Where the symbols take the states:
mure: vo>gori, zu>loke, ze>mole, vu>liva
geni: vo>kide, zu>roni, ze>tido, vu>sefi
pase: vo>mite, zu>gavo, ze>livu, vu>mifu
tanu: vo>vuru, zu>gaba, ze>lovi, vu>lizi
zoma: vo>sifa, zu>seba, ze>noli, vu>leso
poku: vo>rova, zu>vate, ze>doga, vu>zeto
zuno: vo>gemo, zu>bive, ze>devi, vu>sodu
gavo: vo>tezu, zu>liva, ze>zeve, vu>netu
belo: vo>sabe, zu>gine, ze>gapu, vu>biga
sogo: vo>zosa, zu>geni, ze>nebe, vu>feto
piro: vo>zaka, zu>bano, ze>kide, vu>geni
gata: vo>rako, zu>gaso, ze>bano, vu>pala
vana: vo>posu, zu>pibe, ze>kezo, vu>dusi
logu: vo>leko, zu>rufa, ze>lito, vu>bene
laba: vo>kama, zu>sabe, ze>fafe, vu>kole
zezi: vo>sodu, zu>mupa, ze>sako, vu>rufa
ralu: vo>gaso, zu>mano, ze>rova, vu>poku
mite: vo>viza, zu>tezu, ze>pase, vu>livu
loke: vo>melu, zu>sodu, ze>kuvu, vu>leko
sodu: vo>devi, zu>pude, ze>zezi, vu>sako
melu: vo>neri, zu>devi, ze>loke, vu>kuvu
sigo: vo>mano, zu>sifa, ze>vate, vu>sade
liva: vo>mole, zu>leko, ze>mava, vu>nidu
rura: vo>roni, zu>doga, ze>robi, vu>gisa
gine: vo>feto, zu>fopi, ze>lavu, vu>zuda
kezo: vo>vana, zu>zino, ze>dusi, vu>vafa
leso: vo>noli, zu>gori, ze>biva, vu>tezu
pude: vo>vogu, zu>kuzo, ze>mupa, vu>rafo
kuzo: vo>buvi, zu>kama, ze>novo, vu>rosi
gaba: vo>tada, zu>vana, ze>nata, vu>retu
kuvu: vo>loke, zu>zezi, ze>leko, vu>logu
zaka: vo>zuda, zu>gata, ze>piro, vu>kide
nozu: vo>malo, zu>pase, ze>deku, vu>mano
nagi: vo>sade, zu>leso, ze>viza, vu>mite
kide: vo>piro, zu>pala, ze>geni, vu>tido
kole: vo>fafe, zu>gapu, ze>posu, vu>vana
tezu: vo>biva, zu>mole, ze>gavo, vu>zeve
lito: vo>logu, zu>veti, ze>bene, vu>gemo
mole: vo>mure, zu>kuvu, ze>liva, vu>mava
noli: vo>zoma, zu>bira, ze>leso, vu>biva
tesa: vo>vafa, zu>nebe, ze>sabe, vu>belo
rako: vo>fove, zu>zeme, ze>gata, vu>bano
sade: vo>vate, zu>noli, ze>nagi, vu>viza
leko: vo>kuvu, zu>sako, ze>logu, vu>lito
rage: vo>zeto, zu>viza, ze>malo, vu>nozu
malo: vo>rage, zu>mite, ze>nozu, vu>deku
kote: vo>netu, zu>dalo, ze>seba, vu>bira
lavu: vo>gine, zu>fove, ze>zuda, vu>zaka
sabe: vo>tesa, zu>feto, ze>belo, vu>gapu
zuda: vo>lavu, zu>rako, ze>zaka, vu>piro
bira: vo>seba, zu>neri, ze>gori, vu>mure
feto: vo>nebe, zu>sefi, ze>gine, vu>lavu
lizi: vo>lovi, zu>retu, ze>buvi, vu>kuzo
dusi: vo>kezo, zu>zosa, ze>vafa, vu>tesa
biva: vo>leso, zu>mure, ze>tezu, vu>gavo
rafo: vo>mupa, zu>rosi, ze>zotu, vu>vuru
dalo: vo>nidu, zu>bene, ze>lami, vu>neri
seba: vo>kote, zu>lami, ze>bira, vu>gori
vafa: vo>dusi, zu>sogo, ze>tesa, vu>sabe
nata: vo>gaba, zu>kezo, ze>retu, vu>pive
sefi: vo>tido, zu>robi, ze>fopi, vu>fove
zino: vo>pibe, zu>piro, ze>zosa, vu>sogo
gori: vo>bira, zu>melu, ze>mure, vu>mole
viza: vo>nagi, zu>biva, ze>mite, vu>pase
nebe: vo>sogo, zu>tido, ze>feto, vu>gine
fove: vo>fopi, zu>binu, ze>rako, vu>gata
netu: vo>zeve, zu>nidu, ze>kote, vu>seba
bene: vo>lito, zu>bipu, ze>gemo, vu>zuno
zeve: vo>gavo, zu>mava, ze>netu, vu>kote
vate: vo>sigo, zu>zoma, ze>sade, vu>nagi
devi: vo>zuno, zu>vogu, ze>sodu, vu>zezi
gapu: vo>belo, zu>lavu, ze>biga, vu>pibe
pibe: vo>biga, zu>zaka, ze>zino, vu>zosa
zotu: vo>rafo, zu>zafo, ze>vuru, vu>tanu
mava: vo>liva, zu>logu, ze>nidu, vu>dalo
zosa: vo>zino, zu>kide, ze>sogo, vu>nebe
zeto: vo>doga, zu>nagi, ze>rage, vu>malo
biga: vo>gapu, zu>zuda, ze>pibe, vu>zino
gemo: vo>bene, zu>ruru, ze>zuno, vu>devi
deku: vo>nozu, zu>livu, ze>mano, vu>sigo
robi: vo>rura, zu>zeto, ze>gisa, vu>binu
buvi: vo>lizi, zu>pive, ze>kuzo, vu>novo
zeme: vo>binu, zu>nozu, ze>gaso, vu>ralu
rova: vo>ralu, zu>sigo, ze>poku, vu>doga
posu: vo>kole, zu>biga, ze>vana, vu>kezo
bano: vo>gata, zu>ralu, ze>pala, vu>roni
tido: vo>geni, zu>rura, ze>sefi, vu>fopi
mifu: vo>livu, zu>netu, ze>sifa, vu>zoma
roni: vo>pala, zu>poku, ze>rura, vu>robi
retu: vo>nata, zu>dusi, ze>pive, vu>kama
ruru: vo>bipu, zu>lovi, ze>bive, vu>vogu
gisa: vo>robi, zu>rage, ze>binu, vu>zeme
veti: vo>rufa, zu>vuru, ze>bipu, vu>ruru
mano: vo>deku, zu>mifu, ze>sigo, vu>vate
pala: vo>bano, zu>rova, ze>roni, vu>rura
binu: vo>gisa, zu>malo, ze>zeme, vu>gaso
rosi: vo>novo, zu>fafe, ze>zafo, vu>tada
fopi: vo>sefi, zu>gisa, ze>fove, vu>rako
pive: vo>retu, zu>vafa, ze>kama, vu>laba
sako: vo>zezi, zu>rafo, ze>rufa, vu>veti
sifa: vo>mifu, zu>kote, ze>zoma, vu>noli
lovi: vo>tanu, zu>nata, ze>lizi, vu>buvi
vogu: vo>bive, zu>buvi, ze>pude, vu>mupa
tada: vo>zafo, zu>posu, ze>gaba, vu>nata
kama: vo>pive, zu>tesa, ze>laba, vu>fafe
doga: vo>poku, zu>sade, ze>zeto, vu>rage
bive: vo>ruru, zu>lizi, ze>vogu, vu>pude
zafo: vo>rosi, zu>kole, ze>tada, vu>gaba
bipu: vo>veti, zu>tanu, ze>ruru, vu>bive
mupa: vo>pude, zu>novo, ze>rafo, vu>zotu
livu: vo>pase, zu>zeve, ze>mifu, vu>sifa
rufa: vo>sako, zu>zotu, ze>veti, vu>bipu
fafe: vo>laba, zu>belo, ze>kole, vu>posu
nidu: vo>mava, zu>lito, ze>dalo, vu>lami
neri: vo>lami, zu>zuno, ze>melu, vu>loke
novo: vo>kuzo, zu>laba, ze>rosi, vu>zafo
gaso: vo>zeme, zu>deku, ze>ralu, vu>rova
vuru: vo>zotu, zu>tada, ze>tanu, vu>lovi
lami: vo>dalo, zu>gemo, ze>neri, vu>melu

In the rows, zero is written as 24.

The rows follow the links: the fewer symbols apart two states are, the more alike their rows tend to be.

Row, then state:
16 18 3 26 28 25 39 17 24 29 35 20 22 19 24 29 14 31 30 40 21 16 36 18 30 24 9 24 13 18 26 24 11 14 26 25 30 29 18 22 28 22: biga
28 29 30 26 25 29 18 26 21 17 17 34 17 18 18 22 37 21 28 7 19 33 15 33 19 28 33 28 33 22 17 29 26 36 13 24 17 16 26 38 11 36: melu
17 20 2 25 28 27 39 18 23 27 35 20 20 21 24 29 13 32 31 40 20 17 34 18 28 26 10 21 12 19 26 26 13 13 27 26 28 30 19 25 30 22: pibe
32 38 25 22 21 20 19 22 22 16 23 21 35 31 22 17 9 36 24 31 25 21 16 28 26 33 26 9 15 27 25 31 42 10 36 30 22 32 29 24 32 19: gisa
26 33 16 31 21 36 21 25 19 9 15 31 17 24 20 28 27 25 30 8 24 32 12 31 20 25 29 20 24 19 14 33 24 32 11 20 14 20 38 34 18 35: nidu
27 33 18 29 23 35 19 25 20 10 15 32 15 23 20 25 29 23 30 8 22 33 12 33 20 28 31 22 26 22 14 33 24 33 12 23 14 18 35 36 16 36: dalo
28 31 23 29 24 32 19 26 20 12 16 33 16 20 18 24 32 22 30 9 20 33 14 33 20 29 32 23 28 21 15 32 25 36 12 24 14 17 33 38 15 36: lami
27 25 30 31 14 17 23 15 26 19 15 32 21 26 20 23 25 15 21 5 28 25 23 19 24 9 24 37 28 6 15 19 18 28 13 15 20 11 19 9 14 25: zeve
27 31 26 27 11 17 20 15 26 17 18 23 32 38 27 25 11 22 15 18 36 18 19 17 28 9 23 22 19 16 22 19 26 14 28 13 22 24 28 2 30 13: sigo
16 8 20 22 31 14 35 24 24 37 33 19 19 14 22 22 26 22 27 38 16 19 40 14 25 24 15 32 22 17 27 17 13 23 21 29 33 20 7 21 24 22: vafa
30 28 31 22 24 11 30 11 24 31 35 28 34 17 18 15 16 32 26 30 21 16 34 23 33 28 15 31 26 17 30 18 28 11 37 26 31 30 4 22 22 20: sefi
35 35 39 20 20 7 12 27 23 21 18 22 34 27 20 11 16 30 21 28 21 23 17 26 21 32 33 15 21 23 23 26 46 17 33 33 23 24 21 21 26 18: ralu
19 20 26 18 32 40 16 36 23 24 22 21 20 23 30 29 37 20 23 22 22 31 15 33 18 32 33 16 31 45 27 28 24 36 22 25 20 27 38 40 25 28: bive
25 33 13 32 20 37 23 22 20 8 16 33 17 25 22 30 25 24 29 7 27 30 12 30 22 23 28 22 22 19 13 33 21 30 12 19 14 20 39 31 19 34: mava
30 25 34 27 16 9 15 27 22 16 9 27 20 26 17 17 26 16 22 12 22 28 18 20 17 18 34 27 25 7 11 23 30 29 12 25 18 8 19 14 14 26: leso
30 31 30 28 16 12 12 31 22 11 7 24 21 31 20 17 20 19 22 15 22 29 14 21 16 22 35 16 18 10 11 30 34 27 13 28 15 11 28 17 21 26: sifa
20 17 33 16 33 34 16 39 23 28 22 20 20 20 27 25 40 18 20 23 20 31 19 30 16 33 33 19 34 44 29 24 25 38 21 27 23 24 30 38 23 28: pude
29 34 21 24 20 21 31 7 25 25 34 27 36 25 23 21 9 34 25 30 29 15 28 23 34 23 14 25 20 21 31 21 28 6 39 21 28 36 18 18 29 16: gata
15 9 19 18 35 18 25 43 23 33 24 12 13 17 24 22 29 22 26 41 11 26 31 18 15 33 27 16 18 28 22 26 22 30 16 37 26 18 20 31 27 25: fafe
30 30 27 22 21 16 31 8 26 29 36 26 36 21 20 19 14 33 25 29 27 15 32 23 35 24 13 31 24 19 31 19 27 9 39 23 31 33 10 19 26 18: fove
34 30 45 20 16 4 15 20 25 25 20 24 36 27 21 12 19 23 15 21 26 20 22 20 24 20 29 25 26 16 25 17 39 18 31 25 25 21 13 10 23 15: zeto
27 33 19 29 12 20 19 20 25 11 13 21 28 39 27 26 9 22 18 18 35 22 14 19 23 14 26 15 12 16 18 27 29 16 23 16 18 22 36 7 32 18: nagi
29 28 34 25 10 12 20 14 27 22 20 24 34 35 26 21 15 21 15 18 34 18 22 18 28 9 23 27 22 15 25 16 29 15 30 16 24 23 21 1 26 12: deku

Each walk starts at a row. The symbols on each line, taken left to right, move it on to the next state.
Answer with the state's row; about right is enough.
30 29 38 24 12 9 18 14 27 24 19 24 36 33 25 18 15 21 13 18 32 18 23 18 27 11 23 28 24 14 23 14 30 15 32 18 25 23 17 2 25 13
vo vu vo vu ze vu 26 31 21 29 11 20 18 17 25 12 15 21 30 39 28 25 9 22 17 18 35 21 16 19 24 12 24 17 15 15 20 25 28 15 25 16 19 23 34 5 30 15
vo vu vu ze vu ze vo 29 32 26 27 15 14 13 31 22 10 7 21 21 32 21 18 18 20 22 16 23 28 13 22 16 22 35 14 16 12 11 30 35 26 15 28 15 14 32 17 23 25
24 34 11 33 19 38 23 19 20 8 16 33 17 26 23 30 23 23 29 9 28 30 13 30 23 19 24 22 22 18 14 32 18 29 12 16 14 20 39 28 20 33
ze zu vu vu zu ze 20 18 29 17 33 36 16 38 23 25 21 20 18 21 28 27 39 20 21 22 22 31 16 31 18 33 33 17 32 45 27 26 25 36 22 26 22 26 34 39 24 28
ze vu vo ze vo vo ze 20 14 34 15 33 30 16 39 25 32 22 20 19 19 28 25 41 17 20 23 19 31 21 29 17 31 33 22 35 43 29 22 25 38 21 27 24 22 27 38 21 27
27 34 20 28 14 20 16 26 23 8 10 22 24 37 26 24 12 24 20 19 29 25 12 21 19 18 30 12 12 16 14 30 31 20 20 22 16 19 38 11 30 20
vo vu ze ze zu 25 26 25 32 13 20 24 12 24 18 16 33 22 27 21 27 26 15 21 4 30 24 23 20 25 7 23 36 28 6 15 19 16 27 13 13 20 14 20 10 14 26
ze vo ze ze vu 25 31 12 35 14 35 27 13 22 11 18 34 20 29 25 32 21 20 25 5 31 25 17 24 26 12 20 30 22 12 15 26 14 25 14 11 16 20 34 17 19 28
29 25 35 30 15 9 17 24 23 18 11 29 21 25 18 18 26 15 22 9 24 27 20 19 19 15 32 30 26 6 14 22 27 30 13 22 18 9 18 13 14 27
ze vu vo ze vo vo ze 27 24 32 31 14 14 21 18 24 18 14 31 21 25 18 20 27 15 21 6 25 25 23 20 23 11 27 36 29 5 14 18 21 29 13 17 21 9 18 12 15 27
vu vo vu ze vo vo ze 25 26 22 34 14 25 25 12 24 15 18 34 20 27 22 27 24 16 23 5 30 24 22 20 26 8 21 36 27 7 15 20 13 27 12 11 19 15 24 11 17 26
30 38 18 24 20 25 26 14 23 18 29 23 36 30 24 21 7 36 24 31 29 17 21 25 31 27 18 15 14 25 29 27 34 6 38 23 24 37 27 21 32 17
vo vu vo ze vu zu 32 28 44 22 14 5 16 18 28 26 20 24 35 30 22 13 18 22 15 20 29 19 23 19 25 17 28 27 26 17 25 17 36 16 32 21 26 21 14 7 24 15
vo vo vu vu zu vo vu 28 33 24 28 16 16 13 30 22 9 8 23 23 34 22 20 17 22 20 17 25 27 13 22 17 22 34 12 14 13 12 31 34 23 16 26 15 16 34 15 25 24
17 7 23 19 32 11 31 32 24 38 30 17 16 13 21 21 29 20 27 39 12 21 38 16 20 27 21 29 23 20 25 19 17 26 20 33 32 18 7 24 23 24
zu zu zu vu ze vo zu zu zu 30 30 32 28 16 10 12 30 22 13 8 25 21 29 19 16 23 19 22 14 21 29 16 21 15 21 36 19 20 10 11 27 34 29 13 28 16 10 25 16 19 26
vo vu ze vu vo ze 29 24 34 29 14 10 18 21 24 18 13 30 21 25 18 18 27 15 22 7 23 26 23 19 21 13 29 33 28 6 13 20 25 29 12 21 19 9 16 12 14 26
15 8 21 19 35 16 25 41 22 34 24 14 13 15 23 21 29 21 27 41 11 25 33 18 16 33 26 18 19 25 22 24 21 29 17 37 28 18 15 29 25 26
vu vu zu zu zu vu ze 31 40 22 22 19 21 21 20 22 17 24 22 36 31 23 19 7 36 24 31 27 20 19 28 27 31 23 11 14 26 26 31 39 8 38 27 23 34 29 23 32 18
ze vu zu vo vu ze 29 29 30 27 11 14 20 13 27 20 19 23 33 37 27 22 13 22 14 19 35 19 20 18 28 9 22 25 21 16 23 18 26 14 29 14 23 24 24 1 29 12
15 11 13 23 28 19 38 19 24 36 35 19 20 17 23 26 21 23 27 38 19 18 40 15 27 21 11 32 19 16 27 17 9 18 24 24 32 25 10 20 26 21
zu vu vu vo zu ze vo vu 29 36 20 24 19 22 29 9 24 23 33 25 37 28 23 21 8 35 24 30 30 15 25 24 34 25 14 21 18 23 31 23 29 6 39 21 26 37 22 19 30 16
vu ze vo ze ze vu 33 39 28 20 21 15 17 24 22 17 20 21 34 29 21 15 11 35 23 30 24 22 17 27 24 33 28 9 16 26 24 30 44 11 35 31 21 31 26 24 31 19
24 33 10 34 18 38 24 16 21 8 16 33 19 28 23 32 22 22 28 8 30 28 14 28 24 17 23 25 21 15 14 31 16 27 13 14 14 20 38 25 20 31
vo vo ze ze vo ze ze vo vo 24 32 11 34 16 36 26 14 22 9 18 33 19 29 24 32 22 21 27 7 32 27 16 25 25 13 21 26 22 14 15 28 14 27 14 13 15 20 36 21 20 30
vo vo zu ze vo 28 30 26 26 24 30 19 26 21 15 15 34 16 19 18 23 34 21 30 7 20 33 15 35 19 29 31 26 32 22 15 31 27 36 12 24 15 16 30 39 14 37
29 29 29 21 22 14 31 9 25 31 35 28 35 19 19 17 15 32 26 30 24 16 33 23 33 25 14 32 25 19 31 18 27 9 38 25 31 30 7 20 23 19
ze vu zu ze vo vu vu 34 30 45 20 17 3 14 22 25 25 19 23 35 28 20 10 19 24 17 22 25 21 24 22 23 23 31 23 25 19 25 19 42 17 32 28 25 21 15 13 23 16
vo vo ze ze vo ze ze vo vo 35 31 45 19 19 5 13 25 25 23 18 22 35 28 19 9 18 27 18 25 23 22 21 23 22 27 32 20 24 20 24 21 43 17 33 30 24 21 16 16 23 17
